In the rows, zero is written as 128.
Each row has a class, written after it.
[114 116 159 123 143 165 157 134 143 121 145 164 145 168 142 134  94 143
 122 137 171 160 109  93 113 145 117 125 146 134 129 108 110 151 103 102
 140 167] : z_212
[176  98 121  55 115 151 165 103 159 105  97  91 116 169 130 126 144  78
 132 145  96  70  86 146  79 109 125 117  89 171 144 164 104 151 111 106
 137 159] : z_946
[128 126  73 106 138 179  93 192  62 174 102 100 113  98 106 131 123  96
 142 130  72 107 197 125 127 123 168 125  73 139 175 188 120 136 101  70
 103 134] : z_191
[157 166 176  93 122 106 125 168 133  66 129 134 147 176 161 116 141 100
 164 162 171 144 136 111  69 150 120 167 115 136 142 200  61 204 136 141
 141 196] : z_946
[145 101 142 115 125 137 155 159 127  97 153 127 121 172  97 130 102 145
 117 125 161 147 120 120  76 126 145 139 154 123 126 122 102 165 113 141
 106 138] : z_884
[157  96 129 110 130 181 136 166 149 131 111  51 133 170 102 156 100 106
 124 117 101 179 118 134  93 148 156 135 139 138 146 144  77 146 113  59
 105 162] : z_191
[117 127 165 105 107 158 131  99 124 105 145 160 144 135 150 124 128 114
 117 123 131 124 123 139 110 118 131 135  73 105 178 154 129 162 142  84
 132 130] : z_897
[164 121 198 125 173 152 160 148 174 160 153 147 149 150 112 123 114 192
  88  96 206 227 133 105 146  93 161 105 133 139 141 104 122 171 102 174
  98 149] : z_315
[ 86 100 159  97 123 152 169  81 151 112 147 155  88 129 119 128  79 143
 147 142 166 128 107 103 112  92 161  98 143 119 145  88 109 136  83 148
 114 119] : z_421
[143 144 124  73 200 167 151 121 163 127 149 116 112  91 121 144 109 126
  97 101 122 136  59 139 121 119 108 123 112 154 137 130 155 118 126  89
  94 135] : z_884
[124 107 102 160 146 140 137 125 176 152 121  93 153 110  83 117  90 136
 177 121 142  79 150 129 105  83 136 111 152 149 141 121 138 133 120 161
  49 154] : z_718
[129 121 113 140 110 178 156 114 134 159 130 130 168 118 135  95 113 145
 105 109 138 190 183  92 177 165 160 150  89 138  91 121  86 143 106 119
 141 123] : z_315
[146 134 134 139  86 125  96 179 144 100 114 125 143 208 157 110 152 121
 150 112 141 125 151 101 126 109 107 126 193 116 125 125 123 224 186  78
 125 134] : z_346
[112 154 146  92 139 132 164 145 121  87 128 108 151 136 120 129  86 127
 158 129 159 128 109 112 130 128 123 127 138 114 102 106 110 142  78 183
 135 163] : z_147
[129  86 187 117 107 165 140 117 156 123 126  89 137 122  96 142 136 188
 101 129 151 156 138 155 129  89 138 114 137 148 108 144 138 165 127  99
 140 109] : z_191
[121 116 135 157 141 175 132 101 130 125 149 112 108 145 114 117 107 132
  68 131 145 125 167  70 149 151 143 123 119 105 152 126  97 138 119 126
 139 151] : z_315
[ 77 152 137  75 129 153 179 110 131 129 157 123 134  76 154 156 105 102
 154 112 107 149 130 207 138  83 185 147  50 122 150 127 204 162 123 152
 144 120] : z_191
[149 125 142 154 144  90 171 120 232  92  82 152 148 124  99  79 166 188
  89 162 196 191 142 138 186 141 134 122 121 114 103 121 136 188 115 153
 140  82] : z_346
[115 128 139 137 118 131 140  91 159 139 111 123 124 143 125 129 121 137
 107 138 134 103 123 146 142 117 131 120 158 130 110 126 109 139 127 159
 133 130] : z_760
[134 124 137 144 123 125 138  89 145 122 125 118 121 127 121 111 129 136
 109 146 141 104 124 107 134 130 125 130 140 126 117 132 104 136 128 163
 131 132] : z_315
[122 109 105 103 121 163 147 167 111  99 122 143 136 151 141 118 117 135
 100 152 151 146 148  99 102 143 114 134 112 111 137 111 124 125  84  96
 126 166] : z_884
[150 112 108 110 113 158 161 121 151 109 100 103 129 182 130 123 124  95
 108 119 158 144 116  79 112 137 132 139 137 151  98 118 103 185 117  98
 131 138] : z_346
[ 95 110 116 146 125 169 139 123 146 104 143 118 140 138 129 124 111 149
 109 150 161  98 151 133 118 124 124 142 130 135 124 130 100 177 113 123
 144 147] : z_212
[122 106 120 150  89 177 170 101 158 153 108  76 137 112 150 121 107 163
 137 174  98  97 193 179 123 108 154 147 121 140 140 163 154 154 121 124
  93 142] : z_191
[127 175 150 133 104 124 132 111 132 140 139 117 125 115 150 120 104 139
 159 131 156 112 119 137 145  98 130 141 175 102 122 139 129 168 124 186
  66 151] : z_421
[142 107 157 145 131  99 128  80 152 133 119 131 123 142 125 111 131 142
 119 133 135 110 116 140 137 127 130 113 137 117 115 124 112 152 121 156
 134 130] : z_5
[ 92 130 162 121 154 163 183 108 180 113 130 151 158 151 133 132 117 125
  97 106 177 142 107 141 153 118 128 121 102 124 136  89 118 148 110 144
 147 113] : z_760
[127 127 120 139 110 124 123  80 133 135 103 124 120 126 106 123 127 149
 118 156 138 100 121 109 144 117 128 106 132 126 111 134 131 145 128 150
 124 128] : z_718
[123 135 142 124 146 122 137 115 142 117 104 114 124 142 110 110 129 149
 108 139 127 102 133 119 155 131 111 112 139 129 104 129 120 126 117 149
 127 135] : z_147
[ 95 174  85 126 152 141 179 120 121 141 171 147 141  74 120 127  52 159
 158 109 158 178 144 121 135 157 167 171 103 140  49 118 138 155  91 228
  99 142] : z_884
[125 127 131 137 116 119 130  89 144 122 124 117 122 111 111 108 130 139
 109 146 137 109 120 111 144 132 129 119 138 121 113 131 106 141 123 158
 141 128] : z_315
[127 116 168 147 113 140 170  87 144 149 117 121 113 152 138 143 112 166
 135 157 117 123 141 149 122 116 150 130 142 140 122 149 159 158 152 134
 112 118] : z_191
[165 120 106 112 135 139 187 134 141 109 111  78 119 144 122 150 118  70
 129 129 111 143 144 158 115 155 172 180  79 128 124 143 165 107 140 103
 115 148] : z_946
[140 114 125 113 166 161 113  88 180  87 128 119 109  63  80 114 118 133
 108 126 139 122 144 131 114 111 123 152  84 119 122 167 142  85 113 119
  95 146] : z_897
[123 132 194 180  91  78 166 148 121 132 200  95 189 125 137 125 124 106
 156 118 132 133 163 151 141 138 152 166 188  97 166 117 163 133 158 150
 183 110] : z_315
[208 119 131  69  78 137 172  93 145 117  73 152 131 169 155 119 132 158
 115 150 148 217  97 138 140 124 153 143  93 115  78 122 130 148 101 123
 137 130] : z_897
[119 157 132 156 161 116 156 180 172 174 150 157 185 160 149 125 136 109
 154  66 156 177 167 115 138 128 139 152  89 152 108  90 151 116 135 203
  86 148] : z_946
[121 117 140 136 134 109 134  79 159 122 109 146 110 138 104 110 134 147
 123 142 135 112 113 138 151 127 127 104 143 123 113 123 116 135 106 169
 124 138] : z_421
[119 124 149 144 119 125 146  90 161 135 110 128 131 145 125 125 124 147
 102 142 144 108 125 144 142 122 128 117 161 128 113 121 115 137 122 162
 135 133] : z_760
[132  95  92  90 127 161 128 146 128  85 123 110 111 155 147 124 123 115
  99 142 143 121 134 114  77 117 122 140 123 124 151 107 100 125 115  78
 112 162] : z_884
[ 79 110 134 100  75 127 147 124 159 142 116 194 117 112 120  90 141 125
 100 147 156 169 171 158 146  82 169 134  90 101 117 118 166 168 135  81
 116  97] : z_212
[118 153 130 108 121 144 193 136 152 112 124 156 152 112 118  99 119 102
 128 113 156 153 128 156 171 116 158 143  58  82 136 117 166 178 123 146
 113 100] : z_315
[ 94 132 126 105 116 135 146 133 104  94 157 134 116  71 109 113  95 105
 138 115 191 138 116  89 108 134 163 128 108 110 150  98 114 169 136 107
 121 101] : z_315
[123  88 146 127 149 159 135  80 163 107 115 123 115 168 130 148  98 156
 122 172 150 141 116 127  85 118 139 152 164 148 107 149  51 132 108 124
 112 179] : z_212
[130 115 127 135 114  97 139  99 136 135 121 128 121 150 122 120 127 155
 101 157 144 118 129 127 121 116 128 118 158 116 117 116 125 134 116 152
 123 139] : z_884
[ 61 159 173 172 135 169 150 109 101 252 139 148 147 130 130 155 132 169
  71 117 143 106 192 134 186  71 149 130 122 184  92 179 134 170 128 168
 133  58] : z_760
[187 132  96 139 191 174 134 120 123 140 133  79 126 127 157 133 107 121
 120  94 123 105 140 125 140 150 131 158 105 151 125 133 115 139 112 145
 110 164] : z_5
[120 129 141 136 129 114 138  75 153 134 109 145 102 131 107 114 124 152
 120 140 149 120 110 127 155 123 133 105 145 117 109 120 121 144 111 170
 104 132] : z_421
[137 108 147 138 129 102 127  75 143 138 110 131 116 133 124 115 125 133
 126 134 130 110 114 136 134 129 135 118 133 122 104 127 114 146 126 140
 127 127] : z_5
[168 126 145 125 120 108 105 153 138  78 111 150 129 150 124 120 105 145
 177 132 165 173 145 127  98 125 142 138 143  87 144 134 128 160 162  84
  92 159] : z_897
[115  87  95 148 181 173 166 101 143 169 101 121 113 187 120 166 122 139
  80 151  95 124 171 185 131 112 170 152  88 185 107 163 130 152 112 125
 146 150] : z_212
[129 126 129 140 123 121 127  89 142 121 127 116 123 110 113 106 133 137
 111 137 143 100 120 108 143 128 125 119 136 127 118 128 104 141 133 150
 139 119] : z_315
[126 134 138 127 118 109 145  84 167 134 107 129 122 139 125 123 144 133
 117 151 137 104 119 126 138 118 130 115 102 130 112 138 118 131 127 171
 117 129] : z_946
[121 119 107 116 106 180 148 170 119  98 125 128 111 166 128 127 118 105
  92 128 165 153 133  60 111 143 148 142 119 109 135 107 103 170 100 110
 115 115] : z_346
[130 133 145 127 106 112 140  80 167 131 110 125 125 139 122 120 138 138
 123 147 143 107 118 117 139 119 130 112 114 126 107 139 109 140 128 167
 115 135] : z_946
[129  95 125 150 105 132 157  98 152 154 131 119 141 160 141 128 123 113
 118 127 117 148 165 153 142 123 162 168 147 131 109 112 135 120 147  95
 141 129] : z_212
[158 106 131  81 100 145 153 108 121 123 100  79  98 123 103 151 116 138
 119 145 127 133  77 178 121  97 160 122 152 130 117 138 127 155  98 116
 105 129] : z_421
[ 87 107 107 107 115 190 160 164 120 118 120 117 135 123 121 141  98 138
 116 139 144  98 118 123 112 136 121 103 130 155 126 105 115 150  85  98
 162 112] : z_760
[129 113 183 105 142 131 100 121 117 123 124 135 123 192 112 128 146 105
 130 109  42 129 154 164 114 127 141 157 136 147 108 198  99 118 166 114
 123 160] : z_147
[134 160 112  72 154 129 102 107 140 111  97 147 133 152 191 144 106 128
 155 152 172 184 106 126 155  77 151 128 125  86 144 101  62 148  89 144
 121 203] : z_212
[176 172 195  97 120  71  80 133 163 114 107 173 129 110 163  70 137 149
 144 176 167 195 122 108 144 136 116 122 155  61 150 163  77 163 103 139
 102 186] : z_5
[180 116 144 123 153 137 145 133 166 110 120 122 112 182 136 128 124 119
 125 112 146 152 117  98 103 129 132 134 169 146 133 123 150 168 153 107
 100 165] : z_346
[123 126 156 132 117 128 151  84 164 130 121 110 128 132 123 123 125 147
 122 144 140 119 121 124 138 121 124 115 132 132 116 130 136 148 120 155
 144 130] : z_191
[176  71  83  88 140 154 158 161 153  83 117  94 124 167 108 112 131 111
 116 129 128 129 139 122 101 117 138 143 124 129 144 101  79 109  90  87
 137 115] : z_884
[106 139 105 127 175 152 137 103 169 124 128 121 114 115 112 149 121  91
  95 101 137 117 139 164 137  67 149 149  50  91 158 119 175 102 122 157
  82 132] : z_897
[132 132 144 130 126 110 145  90 170 134 109 127 125 147 121 122 142 132
 118 145 142 110 119 120 138 122 129 114 105 131 116 136 115 133 127 166
 117 135] : z_946
[ 88 137  87 127 124 116 144 189 158 114 172 146 124 123 167 100 123 123
 147 107 151 122 162 128  94 114 126 146 139 147 140  74 155 173 186  94
 112  83] : z_884
[125 132 138 140 123 128 146  86 154 140 113 118 126 143 128 129 122 136
 104 134 136 105 126 140 146 126 129 126 158 136 103 126 116 138 129 159
 141 132] : z_760
[123 123 161 140 113 129 149  94 166 134 123 114 125 141 125 122 130 155
 111 145 142 123 124 119 136 123 122 110 140 129 125 125 133 152 129 147
 137 122] : z_191
[130 117 158  95 152 148 118 128 130 162 173 121 125 113 147 148  83 138
 161  76 134 172 114 142  91  92 173 133 140 164 113 115 109 165 121 150
  95 152] : z_5
[110 107 157  91 144 163 112  97 176 152 113 152 117 168 107 129 157 143
  76 105 115 150  92 169 146  68 144  97  95 136 131 136  70 151  83 173
  93 134] : z_421
[ 87 122 136 108 104 153 171 117 164  98 116 152 135 128 120 107 122 111
 141 158 141 100 129 101 116 141 121 121  72 122 127 139 108 137 108 116
 128 112] : z_946
[104 108 133 148  97 130 134 146 112 153 146 142 158 104 102 124 105 139
 152  88 107 154 133 188 140 147 167 115 133  99 145  95 182 135 116 145
  72 163] : z_421
[132 119 178 124 104 136 106 115 133 139 148 159 112 162  99 106 112 162
 123 120 128 167 118  78 146 155 131  92 182 119 104 131  77 154  99 140
 141 151] : z_421
[124 122 135 143 124 125 133  90 148 134 134 119 117 119 114 112 131 134
  99 137 127 113 127 113 138 133 132 125 137 132 117 133 115 132 133 156
 138 127] : z_315
[142 130 125 140 139 113 142  76 165 118 103 129 119 138 124 118 132 139
 118 146 145 125 118  95 147 132 126 127 153 131  92 130 128 143 112 174
 131 140] : z_346
[125 125 197 108  93  82 115  98 121 174 112 189 109 112 138 114 151 192
 128 147 166 181 145 171 142  61 171 104 155 129 123 138 168 167 136 155
  80 135] : z_421
[114 116 172 119 117 169 191 101 179 101 128  95 115 163 124 140  96 149
 106 173 156 132 106 107 110 129 123 119 138 123 129 132 119 165  95 130
 153 132] : z_191
[ 86 145 165 133 130 175 117 170 116 163 141 136 132 117 132 161 129 155
  81 138  92 156 143 171 134 142 134 149 138 148 118 179 137 130 129 113
 136 123] : z_760
